In the rows, 128 means zero.
Each row of numbers belongs to one of the nodes below and depends on some of the facts about them. Some rows are named. Which node is each other row?

There are 2 kinds of fact about the nodes: α, ψ.
α: points at; ψ: refers to
bapak α:boplomu flabribu mevol bozil fubros
boklar α:romir ψ:tebrum
bozil ψ:skuvim grebus
breklim ψ:gruror
brigar ψ:droplis stiniklol
brodror α:kluflunek nusti mevol
bruklak ψ:statil flabribu
bunor ψ:statil
deplek ψ:padrak
dredi ψ:droplur
drefum α:skages zodo
driplor ψ:fligrol
droplur ψ:statil
drosta ψ:zodes floni
drubes ψ:kligral
drubrol ψ:podil
dudi ψ:tebrum stiniklol nefefem
dufo ψ:skuvim
dugrur ψ:drubrol flasak kema
duro α:gove ψ:disol
fakluk ψ:grebrim
fegan α:fanum klipu puboklar
fesazi α:zigris zodo
fezi ψ:podil
flabrir ψ:bunor
flalom α:dredi
flasak ψ:zodes
fleflidim ψ:dotro
fligrol α:gagosto grafen kemeklo plirone
fliklel ψ:flabrir
fliskom ψ:zigris
fomu ψ:grebrim
gatril ψ:flabribu
goklu ψ:nimalam
gragre ψ:kemeklo
gragris ψ:zodes
grarur ψ:zudok nover
grebrim α:flabredrin fanum
grebus ψ:gekil
gridratru α:disol droplur ψ:kema
grizan α:tumer
gruror ψ:studir
kaplun α:zudok rutri
kema ψ:zatreram testidar
kofur ψ:dudi
kufu α:grebus gribran fanum deplek ψ:gatril puboklar
lasista α:zatreram ψ:lenis
legafo ψ:tagrek
lenun ψ:disol
limir α:gavu zupa
logron ψ:tuma
lozar ψ:tuma
mevol ψ:dotro
mugru ψ:skupi fligrol
nagrul α:dredi ψ:gekil
nefefem ψ:soges stiniklol
nusti ψ:zigris
padrak α:romir kemeklo
pebradra ψ:fezi
plapi ψ:floni
plirone ψ:zodes stiniklol
pliten α:soges plotokar
plotokar ψ:lenun
plusto ψ:nimalam
podros ψ:stoda
poza α:dredan misel
puboklar ψ:tuma
puga α:fomu zovam tubre
radus ψ:kosiplok
ralem ψ:tozu
ranok ψ:mevol zigris
riflu ψ:mugru
rostenu ψ:kufu
saklek ψ:zigris
skages ψ:stobrol nover radus fezi
skuvim ψ:tuma podil
stabuklur ψ:flabrir
staros α:dudi lozar ψ:sufle
stibrul ψ:testidar gekil fligrol
stiniklol ψ:fubros
studir α:sume skugu drubrol pebradra paskom
sume ψ:nagrul dotro
tagrek α:skulek ψ:ginelus
taten ψ:rutri
testidar ψ:statil
tovubro ψ:vusteras
tradrobu ψ:tebrum
tranak α:droplur ψ:gruror
trestu ψ:studir
trokin α:testidar ψ:droplis fubros
trovoder ψ:grizan
trugrifli ψ:plivor
truskas ψ:fubros
trutevin α:fifis
tubre ψ:stibrul fezi
tumer ψ:gove
veplus ψ:taten
vokel α:kligral zodes ψ:fakluk nagrul
vonun α:driplor ψ:tumer
vuna ψ:kosiplok tebrum
zezun ψ:studir
zigris ψ:fifis
zodes ψ:taten
zodo ψ:skupi fesazi
zudar ψ:stobrol romir

Known rows:
[111 195 143  79 138 148 119 185 129 150 120 127 148  85 164 168 140 181
  77 154 111 174 117 107 110 117 107 167] -> grebrim
[134 181 108 105 123 127 110 118 145 146 122 152 114 110 159 133 114 154
 128 138  91 140 119 103 139 114 133 135] -> fakluk
[137 128 149 134 121 125 132 114 149 101 172 198 159 125 139 152 112 117
 159  91 121 116  91 132 118 138 122 159] -> kluflunek
[116 147 123 106  63 128  98 159 113 135 124 173  93 118 146  94 148 146
 135 121 103 143 164 105  67  82 142 154] -> podil
[110 125 160 166  71  94 132 154 162 139 156 134  63  85 108  81 139 137
 134 135 127 129 172  79 135 128 146 115] -> drubrol
[104 133 144 125 154 100 103 112 119 173 134 148 125 108 154  93 112 110
 122 122 129 151 104 149 103 107 112 154] -> gruror
[112 116 149 106 187 121 144 166 135 137 144 118 182  90 163 142 143 123
 115 142 103 166 129 105 122 129  87 147] -> klipu
[125 134 123 120 159 119 126  99 138 151 137 112 136 115 153 116 132 142
 152 114 106 142 113 129 132 140 116 139] -> plusto
[119 119 138 106 167 157 147 119 148 141 112 114 124 118 137 103 169 138
 170  61  73 120 129 108 139 143 163 155] -> tradrobu
[112 118 150 105 188 122 144 167 132 138 143 119 181  89 163 143 143 126
 113 145 104 165 129 105 122 130  87 147] -> gribran
[108 155 173  73 135 126 132 125 134 166 159 145  85 103 151 105 130 105
 132  77 121 108 160 118 111 106 119 139] -> taten
[124 133 125 119 157 121 126 100 138 153 138 114 134 113 154 115 133 139
 151 113 104 141 114 128 130 138 117 141] -> drubes
[126 168 152 123  93 161 122 108 137 126 171 172 134 126 130 180 136 177
 147  86 143 124  72 163 117 164 129 190] -> bapak
[155 176 118 126 107 140 125 110 178  88 167 233 160 121 145 197  93 108
 128 127  95 106  88 105 156 120 160 129] -> mevol
[126 116  95 122  92 123 125 102 126 131 176 101 132 123 148 131 167 149
 159 133 112 145 168 120  95 131 115 113] -> rostenu
[125 148 129 114 149 119 123 113 137 144 134 118 133 111 152 111 127 141
 145 109 108 138 113 126 110 123 121 144] -> dritem
[144 153 125  95  93 106 122 140 129 120 151 148  94 114 169 102 118 168
 173 124 100 133 161  83 105 120  83 137] -> testidar

Which node is each row?
No name comes twice in this set of rows, the named rows included.
[118 171 130 106 137 124 116 120 134 145 124 109 130 110 154 110 128 159
 135 102 117 140 103 138  84 113 124 154] | grizan
[116 137 134 111 130 147 120 160 133 122  83 145 124 121 138  82 158 151
 156  71  76 132 119 107  83 100 174 177] | kosiplok
[115 104 139 191  87 102 127 151 160 137 127 133  78  94 104  76 146 154
 147 143 104 146 148  76 160 148 162 132] | pebradra
[145 158 130 110 134 114 116 129 131 148 118 153  92 112 169 103 105 192
 172 131  93 149 113  94 157 150  84 169] | mugru
[133 207 101  95  94 138 100 124 140 148 116 151  95 110 163 135 119 184
 119 146  90 143 122 104 129 111 141 143] | nagrul
[131 181  96 102 114 146 105  96 138 170 130 134  94 113 159 148 132 183
 130 150  84 147 120 109 175 148 136 139] | vokel
[131 152 139  91  97 119 121 131 125 145 158 145  82 113 160 110 131 161
 161 117 110 131 165  98 118 128  91 142] | kema
[138 184  87 108 148 142 122  85 166 154 129 132 132 111 155 166 122 140
 115 147  79 134 116 102 181 129 159 106] | ranok
[117 112  98 123  83 132 106 114 118 152 153 150 105 121 144 123 164 138
 145 143  97 149 170 108 124 124 137 129] | dufo
[118 144 158  80 164 137 149 137 155 123 120 122 127 110 149  90 143 108
 159  46  81 100 137 106  98 101 155 141] | soges
[152 141 136 124  50 119 131 138 142  57 207 184 156 131 142 162 127 146
 178 102 141 111 134 122  52 120  98 142] | flabribu
[ 85 189 180 171 102  93 108 140 150 177 129  89  82  74 102  82 118 175
  82 124 179 150  81 156  87 123 146 160] | studir
[159 222 103 101 150 118 140 104 184 140  94 152 132 137 121 168 121  98
 120  92 104 193 104  86 107  30 130 110] | zigris
[138 199 102 100 146 123 120 114 167 126 118 142 147 105 160 139 105 122
 106 128  86 128 110 104 116  84 162 109] | fifis
[126 122 120 123 170 109 128  99 140 139 138 116 146 112 161 107 125 124
 160 116  96 138 114 122 128 131 115 129] | plotokar

The same nodes again, as new rows of numbers:
Some rows with their names:
[188  93 134 121 120 130 117 103 102 140 124  74 143 158 168 143 148 127
 125 129 125 168 113 130 126 118 117] -> flabredrin
[171 100 148 118 117 142 112 101  95 146 164  43 146 148 136 141 138 138
 107  69 169 175 178 162 190 109 120] -> grebrim
[ 95 127 104 130 111 114 128 209 103 125 141  93 128 148 173 167 102 229
 130 187 154  74 100 143  87 131 128] -> drubrol
[128 165  90 173 109 120 166 138 167  72 134 150  61 123 157 142 159 133
 121 155  95 191 116 129  63 152  62] -> plirone
[119 130 126 117 149  79 147 110 173 111 130 109 141 156 109 145 111 122
 150 113 128 130 167 133 134  91 124] -> fleflidim
[137 104 132 117 117 111 138 185 140 102 110 105 135 148 154 131 144 200
 129 175 156  88 117 160  69 130 160] -> skugu
[ 77 138 155 124 137  75  89 159  79 130 142 140 125 166 154 157  78  95
 162 226  92 136 150  89 143 123 115] -> bozil
[192  90 136 120 120 130 117 103 100 143 126  72 141 158 168 141 149 126
 125 127 125 168 111 129 127 120 117] -> klipu
[162  79 150 146 127 155 111 121  83 131 149  37 135 139 118 130 155 136
 105  74 142 203 156 126 170 111 126] -> fegan
[132 135 165 112 134  44 106 119 150  94 128 128 129 167 127 139 119  75
 175 182 101 132 192 136 119  98 130] -> nusti
[130 116 140 134 143 124 135 128 137 117 113 129 128 131 108 122 137 125
 138 127 113 137 117 116 117 121 132] -> tovubro
[132 113 140 132 142 125 135 129 138 118 114 128 127 127 105 124 141 127
 140 126 113 134 117 119 115 122 135] -> goklu
[135 128 140 127 131 133 130 124 132 127 123 129 130 127 118 120 135 128
 133 120 126 123 124 127 123 130 134] -> stamo
[120 150 115 118 122 139 130 127 111 162 143 134 139 111 143 153 111 121
  99 149 146  88  95 148 123 133 103] -> zatreram
[113 157 107 161 109 135 118 144 103 131 157 100 115 100 117 160 127 141
 124 129 117  96 103 135 107 118  87] -> flasak
[148 156 155 111 137 139 176 119 165 119 120 174  86 151 158 124 147 139
 130 148 127 181 127 137 104 181  99] -> grafen
[191 141 161  97 121 140 113 110 138 146 115 197 139 111 140 104 134 140
 109 112 133  70 112 131 126 102 126] -> disol

Name these rows:
No name comes twice in this set of rows, the named rows included.
[129 185 159 111  97 157 112 118  94 161 135 118 123 140 170 151  83 157
 111 111 165  88 143  83 159 156 148] | tuma
[147 152 125  97 122 149 155 122 148 145 129 213  89 160 197 107 119 157
 159 146 132 168 117 142 143 197 106] | romir
[133 126  62 168  95 119 116 128 151  81 123 141 113 100 147 106 148 109
 112 117 118 145 146 117 108 117 128] | nefefem
[ 99 139 105 107 137 133 141 129 110 164 140 142 155 115 148 156  99 104
  69 164 157 102  95 146 132 127 106] | testidar
[143 136  99 145 113 121 158 111 130 129 116 103 136 163  97 147 129  71
 190 142 156 118  74 132 133 194 158] | zovam
[103 100 107 110 148  50 159 175 176  85 122  83 148 184 145 162 107 199
 143 173 150  98 154 163  84  89 142] | sume
[168 156 138  97 120  87 137  84 175 121 126 122 140 155 134 138 120 119
 151 107 143  93 168 149 125 105 135] | fifis
[ 94 126 130 149 158 136 125 156 115 131 152 155 144  84  79 135 110 147
  63 104 123 111 120 106 148  59  89] | gridratru
[216  81 131 110 112 127 115  90  93 150 122  59 149 175 195 154 153 124
 126 137 121 180  97 130 119 118 109] | fanum
[149 106 178 138 159 141 121 144 130 120 114 164 130 104  69 103 147 156
 130  92  98 114 110 101 133  79 119] | tranak

The same nodes again, as new rows of numbers:
Named rows:
[111 142 123 112 125 167 136 137 151 125 116 147 156 136 116 151 111 187
 131 128 117 121 126 119 116 156 117 156 144 148 117 158 163 115 112 154
 128 119 116 117 115 154 106 158 120 124  90 131 109 162 114 153  81 105] -> flalom
[118  92 133 142 132  98 126 116 110 149 153 101 127 112 101 115 136 113
 128 122 128 138 129 147 154 125 160 147  88 136 121  97 129 157 145 142
 125 127 145 118 125 124 158 143 138 129 151 133 106 100 117 118 138 137] -> flabrir
[143 166 140  99 119 134 141 129 151  98 126 133 140 138 137 118 127 140
 124 137 128  96 110 124 131 148 103 109 143 125 132 140 138 100  88 132
 141 125 116 137 109 126 116 149 150 159 114 114 104 160 109 145  97 127] -> fligrol
[ 73 116 133 175 118 162 120 116 153 173 113 159  53 108 123  96 167 112
  60 123 139 132 154 136 165  55 139 153 157 178 126  91 100 134 117 129
 119 116 152 105 129  78 113  80  57 120 148 120 185  76 161 139 105 162] -> plirone
[123 160 124 103 119 139 133 134 153 116 108 116 142 139 130 134 117 132
 141 131 123 118 129 111 130 141 111 121 140 113 123 149 130 113 104 118
 115 123 139 124 130 137 111 142 139 132 120 125 138 151 141 145 122 129] -> gagosto
[ 93 121 127 161 116 152 115 100 118 138 133 135 107 122  99 125 159 125
 105 124 128 148 139 128 142  91 106 155 158 154 135  85 106 132 124 135
 115 146 133 113 112  86 132  92  93 137 150 111 154  90 142 135 121 161] -> veplus
[ 65  59 124 130 101  49 175 102 164 201 191  46 120 118  27 128 182 118
 176 135 121 126 163 150 167 155 189 194  13 127  66 100  99 226 148 183
 115 107 177 136 100 123 194 225 202 151 173 143  95  62  55 115 140 185] -> droplur
[125 117 147 163 120 127  99 139  73 135 173 144 110 130 119 139 159 136
 119 125 127 126 136 146 113 122 158  98  98 121 107 107 147 139 145 133
 157 125 115 150 116 127 118 127 105 132 128 130 122 114 101 111 124 121] -> kufu
[125 148 118 111 124 136 159 136 165 121 107 129 130 142 131 149 127 135
 155 137 130 109 140 102 110 145  98 132 142 113 117 158 115 125 118 126
 119 131 133 140 127 135 122 144 148 133 121 130 143 142 126 141 127 140] -> disol
[113 199 128  70 119 145 141 106 141 117 102 124 121 136 141 120 112 137
 111 120 140 110 132 105 151 137 120  87 129 105 106 145 145 106  77 120
 140 121 162 118 102 130 139 149 150 131 133 111 135 172 147 164 123 144] -> romir
[125 153 121 113 118 133 130 140 159 114 109 113 147 138 129 136 119 133
 145 135 117 121 126 117 126 141 109 126 142 116 130 149 126 115 108 117
 109 123 132 125 136 138 103 140 138 132 117 126 138 147 138 142 124 123] -> dredan
[121 160 131 115 110 137 127 144 164 114 120 129 144 143 127 134 130 157
 130 144 116 119 116 130 122 143 112 119 134 122 131 150 130 109  96 124
 121 116 115 138 121 135  88 141 144 135 104 119 133 145 108 137 111 111] -> poza
[125 153 126 104 119 139 133 140 156 116 109 116 146 141 128 138 118 134
 145 132 121 120 129 110 125 143 109 126 141 113 124 150 129 115 108 118
 111 126 135 126 132 137 106 141 137 132 119 126 139 146 141 142 122 127] -> stoda
[134 150 128 104 122 138 135 139 154 111 111 116 147 139 131 135 118 128
 146 132 122 113 126 110 125 145 105 126 146 116 127 149 129 112 109 121
 114 128 131 127 132 135 111 142 138 141 119 127 131 148 140 143 119 129] -> skupi
[132 117 133 155 132 117 123 125 115 128 146 148 117 119 129 119 140 141
 106 134 129 131 113 151 129 118 137 126 120 145 142 111 127 128 133 135
 142 128 108 138 119 120 130 116 128 126 124 124 114 115  98 115 126 114] -> tagrek
[126 151 126 104 119 139 133 140 155 118 110 115 146 140 129 138 118 133
 145 132 121 120 130 112 125 143 111 127 141 114 124 151 129 115 109 119
 112 124 135 126 133 137 108 141 136 132 119 127 139 146 140 141 122 127] -> dritem
[164  70 162  87 148 118 123 127  98 117 129 141 136 132 145 107 119 127
 117 102 137 124 124 138 113 119 128 146 139 126 140 112 122 126 147 143
 146 162  80 126 109 111 193  81 125 145 137 138 112 121 115 107 170 129] -> mevol

Name these rows:
No name comes twice in this set of rows, the named rows included.
[144 103 129 144 149 113 133 131 114 138 131 142 106 112 148 113 122 109
 113 122 140 122 129 136 133 116 150 126 120 138 131 121 130 135 151 128
 141 126 128 128 141 129 146 120 117 118 136 140 119 121 133 117 134 124] | radus
[125 113 124 151 131 127 122 108 105 133 143 130 116 119 119 122 141 110
 117 122 131 138 134 134 133 111 125 136 132 142 133 103 120 137 143 134
 138 139 125 123 126 113 147 113 111 133 142 125 123 110 134 124 128 143] | dugrur
[130 172  99 106 109 145 111 118 126 117 131 110 149 151 128 149 128 114
 146 134 113 141 147 115 103 147  99 103 129 106 118 169 125 119 131 118
 147 123 109 139 148 156 107 153 121 137 108 117 131 160 150 139 117 129] | podil
[178 112 138 105 138 153 146 114  95 139 138 133 133 127 130 119 108 105
 122 136 155 172  91 111 118 145 150 129 132 146 154 115 127 142 139 137
 131 122 159 136 119 105 127 114 131 127 129 110 110  97 128  74  96 153] | zodo
[163 112 126 126 141 134 134 113  91 135 142 134 124 123 134 120 118 102
 120 129 145 155 113 122 120 131 141 123 126 140 144 116 126 140 152 135
 145 128 135 134 130 118 141 117 122 127 133 120 109 112 132  96 114 143] | skages
[128 149 168 122 109 148 119 173 132 107 138 135 137 148 123 148 144 156
 143 133 121  89 126 118 111 149 127 101 134 102 107 135 155 106  95 123
 121 124 126 147 109 130  79 143 127 153 112 130 134 145 108 135 102 119] | grebrim
[149 108 126 124 140 125 115 112  90 130 149 125 125 129 132 122 135 102
 112 117 132 141 137 137 117 120 121 124 115 129 130 124 122 136 163 136
 165 145  92 133 138 130 161 120 111 138 132 127 105 121 134 118 138 134] | bozil
[140 140  84 151 123 124  95  88  70 129 167 124 124 131 127 136 143  89
 125 129 118 165 152 140 102 122 117  99 112 129 127 135 117 140 174 128
 182 132  92 143 154 149 145 134  99 131 124 117 112 136 143 118 128 133] | drubrol
[ 86 120 140  89  92  95 127 133 175 153 149  36 173 138  58 124 139 129
 167 132 101 130 134 138 174 166 162 161  64 110  93 125 135 161  98 145
  86 102 172 109 121 141 121 208 175 155 140 131 108 116 112 139 117 144] | statil
[124 148 128 106 122 139 136 149 166 127 102 122 133 136 140 130 117 129
 136 132 125 113 134 114 129 138 124 124 137 117 120 157 130 116 110 116
 113 114 140 126 141 140 101 141 129 126 115 133 146 146 144 140 119 123] | droplis
[118 180 124  89 119 140 136 119 149 116 106 121 132 136 135 127 114 136
 127 127 131 114 128 111 141 138 114 103 136 110 116 147 137 110  89 119
 127 122 150 121 116 133 125 145 144 131 127 118 136 162 144 156 122 136] | kemeklo
[121 104 127 139 132 108 123 116 110 144 147 111 126 118 111 121 135 116
 128 123 127 139 132 140 143 123 151 138 102 133 123 108 128 150 144 137
 129 129 138 121 128 125 149 135 131 125 144 131 115 109 123 120 138 136] | gatril
[134 112 122 154 139 111 124 119 112 127 136 133 121 114 132 118 130 115
 122 127 129 133 122 141 133 114 133 132 128 139 142 111 122 132 143 128
 132 133 122 126 134 123 141 114 125 123 137 130 119 117 126 121 139 124] | tumer
[140 134 135 109 140 129 146 170 178 142  93 136 109 125 170 113 106 117
 119 130 136  94 133 120 133 133 155 115 124 123 118 173 135 117 122 112
 125  95 143 129 161 153  99 146 123 113 110 148 144 147 149 133 119 108] | tebrum

